Below are the code and all the weights of a small trained network. Each question names an input and a target symbol and asks about switching units off, where a switched-off unit gives its printed mean instead of its output.

import numpy as np


def w(rows, s, z=0):
    codes = np.array(rows[::2]) - 128.0
    scale = np.full(codes.shape[1], s)
    scale[-1] = z or s
    return codes * scale


def norm(h):
    return h / np.sqrt((h * h).mean(-1, keepdims=True) + 1e-5)


def f(y):
    return np.maximum(y, 0)


def softmax(a):
    e = np.exp(a - a.max(-1, keepdims=True))
    return e / e.sum(-1, keepdims=True)


def log_softmax(a):
    a = a - a.max(-1, keepdims=True)
    return a - np.log(np.exp(a).sum(-1, keepdims=True))


def net(x, mask):
    ids = ['αβδεζηθξπψω'.index(c) for c in x.split()]
    T = len(ids)
    res = E[ids] + P[:T]
    u = 0
    for l in range(3):
        q, k, v = (norm(res) @ M[l].T for M in (Q, K, V))
        z = softmax(np.where(np.tri(T) > 0, q @ k.T / 2**0.5, -1e9)) @ v
        res = res + np.where(mask[u], z, O[l][:, -1]) @ O[l][:, :-1]
        u += 1
        y = f(norm(res) @ A[l][:, :-1].T + A[l][:, -1])
        res = res + np.where(mask[u : u + 4], y, B[l][:, -1]) @ B[l][:, :-1]
        u += 4
    return log_softmax(norm(res)[-1] @ U[:, :-1].T + U[:, -1])


Q, K, V, O, A, B = {}, {}, {}, {}, {}, {}
E = w([
[143,109,185,147,159,164],'α',
[127,110,1,228,68,107],'β',
[132,179,124,122,124,148],'δ',
[201,89,151,162,180,90],'ε',
[147,61,145,99,142,107],'ζ',
[122,111,142,95,126,123],'η',
[154,107,154,123,103,129],'θ',
[128,131,106,121,165,103],'ξ',
[129,99,132,99,128,155],'π',
[118,118,125,109,145,163],'ψ',
[137,167,156,140,176,111],'ω',
],0.0045)
P = w([
[92,125,133,150,88,81],'0',
[220,36,183,40,206,165],'1',
[227,85,175,51,225,164],'2',
[229,108,172,35,225,148],'3',
[229,124,165,67,253,175],'4',
[242,120,165,85,227,168],'5',
[255,138,167,93,243,176],'6',
],0.0015)
Q[0] = w([
[254,40,125,31,182,163],'L0H1',
[69,163,136,178,95,105],'L0H1',
],0.0045)
K[0] = w([
[199,199,106,255,188,105],'L0H1',
[65,78,148,14,84,156],'L0H1',
],0.0036)
V[0] = w([
[100,194,254,78,209,130],'L0H1',
[206,133,77,23,137,178],'L0H1',
],0.002)
O[0] = w([
[98,240,192,229,254,129,243],'L0H1',
[5,66,127,146,94,73,247],'L0H1',
],0.002,0.0015)
A[0] = w([
[123,127,101,123,160,190,122],'L0N1',
[144,101,129,101,139,128,89],'L0N2',
[147,105,3,200,86,150,6],'L0N3',
[59,130,92,129,156,150,32],'L0N4',
],0.0053,0.0021)
B[0] = w([
[149,125,156,122,119,63,253],'L0N1',
[119,150,123,147,150,150,222],'L0N2',
[119,31,3,223,58,96,168],'L0N3',
[177,123,155,140,81,9,129],'L0N4',
],0.0044,0.002)
Q[1] = w([
[180,103,153,97,190,138],'L1H1',
[222,142,216,127,253,159],'L1H1',
],0.007)
K[1] = w([
[73,120,47,218,2,94],'L1H1',
[15,118,107,205,56,75],'L1H1',
],0.0062)
V[1] = w([
[82,155,117,72,148,2],'L1H1',
[139,133,37,176,167,98],'L1H1',
],0.0038)
O[1] = w([
[43,159,56,76,253,102,169],'L1H1',
[204,111,12,205,110,158,9],'L1H1',
],0.0037,0.0012)
A[1] = w([
[145,126,162,95,43,37,16],'L1N1',
[3,122,138,79,94,208,4],'L1N2',
[160,114,128,164,90,153,194],'L1N3',
[100,108,14,161,168,152,8],'L1N4',
],0.0039,0.0019)
B[1] = w([
[104,192,47,236,159,70,154],'L1N1',
[90,169,110,83,149,254,207],'L1N2',
[87,115,98,75,123,111,255],'L1N3',
[171,110,33,123,173,148,191],'L1N4',
],0.0041,0.00086)
Q[2] = w([
[171,164,165,123,219,99],'L2H1',
[30,175,255,85,190,80],'L2H1',
],0.011)
K[2] = w([
[66,113,107,201,74,92],'L2H1',
[2,101,147,60,98,89],'L2H1',
],0.0087)
V[2] = w([
[131,30,171,116,172,59],'L2H1',
[149,169,118,180,95,3],'L2H1',
],0.0055)
O[2] = w([
[95,95,129,229,178,219,92],'L2H1',
[143,85,158,35,128,254,3],'L2H1',
],0.0051,0.0035)
A[2] = w([
[169,101,175,111,160,147,162],'L2N1',
[108,156,153,207,150,108,151],'L2N2',
[117,142,175,163,77,3,3],'L2N3',
[160,135,153,85,95,53,159],'L2N4',
],0.0084,0.0051)
B[2] = w([
[148,184,121,144,92,79,199],'L2N1',
[129,68,145,87,62,105,238],'L2N2',
[74,254,127,210,122,198,242],'L2N3',
[74,86,57,90,94,197,255],'L2N4',
],0.0072,0.0057)
U = w([
[159,89,210,149,2,46,95],'α',
[138,48,33,205,82,83,8],'β',
[112,110,65,4,65,133,87],'δ',
[213,132,149,203,141,213,179],'ε',
[71,19,201,200,147,165,153],'ζ',
[49,100,161,90,180,5,208],'η',
[142,125,238,73,105,206,105],'θ',
[150,154,30,140,228,87,95],'ξ',
[40,207,109,205,69,134,199],'π',
[92,134,146,109,223,183,135],'ψ',
[206,243,138,96,142,60,133],'ω',
],0.0094,0.0017)

Each question gives the input, a string of symbols that net reads in full, and the target symbol t.
The units are the heads (2 rows each of Q, K, V and O) and the neurons (one row each of A and B). Each row of codes is followed by its name. A weight is (code - 128) times the scale printed after its matrix; where a second scale follows, it is the last column's (O, A, B and U).
mask holds one flag per unit, layer by layer, with each layer's heads first. A switched-off unit (its flag False) gives its mean, the last column of its rows in O or B, instead of its output. The means were averaged over made-up inputs and are rounded, as every weight is.
A unit's drop is (log p(t) with every unit on - log p(t) with that unit switched off) / (log p(t) with every unit on - log p(t) with every unit switched off).
The circuit of an input: a set's keep is (log p(t) with only the set's units on - log p(t) with every unit switched off) / (log p(t) with every unit on - log p(t) with every unit switched off). Starting from the 12 units with the biggest drops (on a tie, the unit counted first), units are removed one at a time, each time the one whose removal leaves the highest keep (on an exact tie, the one counted first), for as long as the keep stays at least 0.8.
units of the circuit, in order: the units of the circuit, biggest drop first
unit that matters most: the unit with the biggest drop
top k neurons: the k neurons with the biggest drops, biggest first
top k neurons in layer l: the k neurons of layer l with the biggest drops, biggest first
input α η π η ζ, target α: unit that matters most	L2H1
input ε δ α, target ε: units of the circuit, in order	L2H1, L1H1, L2N4
input δ β π π, target β: units of the circuit, in order	L1H1, L2N3, L2H1
input δ δ α β ω, target ω: top 4 neurons	L2N4, L2N1, L2N3, L2N2
input α ω η η β π π, target β: units of the circuit, in order	L1H1, L2N3
input ε β α ω π ζ α, target α: top 3 neurons	L2N3, L2N4, L2N1
input ζ ω ω π η δ, target ζ: units of the circuit, in order	L2H1, L2N3
input ζ π δ π ξ ξ α, target ζ: units of the circuit, in order	L2H1, L2N3
input θ π δ η ψ ζ α, target θ: units of the circuit, in order	L2H1, L1N1
input ε δ π δ δ ξ δ, target ε: units of the circuit, in order	L2H1, L2N4
input β ω α δ, target δ: top 3 neurons	L2N3, L0N3, L0N1
input ω π π ζ π α ω, target ω: top 3 neurons	L2N4, L2N3, L2N1
input ξ δ ζ, target ξ: units of the circuit, in order	L1H1, L2N4
input ξ δ δ η, target ξ: unit that matters most	L1H1
input π δ ω π β δ η, target δ: units of the circuit, in order	L1H1, L2H1, L2N3
input ξ π δ ω, target ξ: units of the circuit, in order	L1H1, L2N3
input ω ζ δ, target ω: top 2 neurons	L2N4, L2N3
input ζ α ξ π ε δ ξ, target ζ: top 3 neurons in layer 2	L2N3, L2N2, L2N4
input ξ β η ω π, target ω: top 3 neurons	L2N4, L2N2, L2N1
input δ π ζ α ζ, target δ: unit that matters most	L2H1
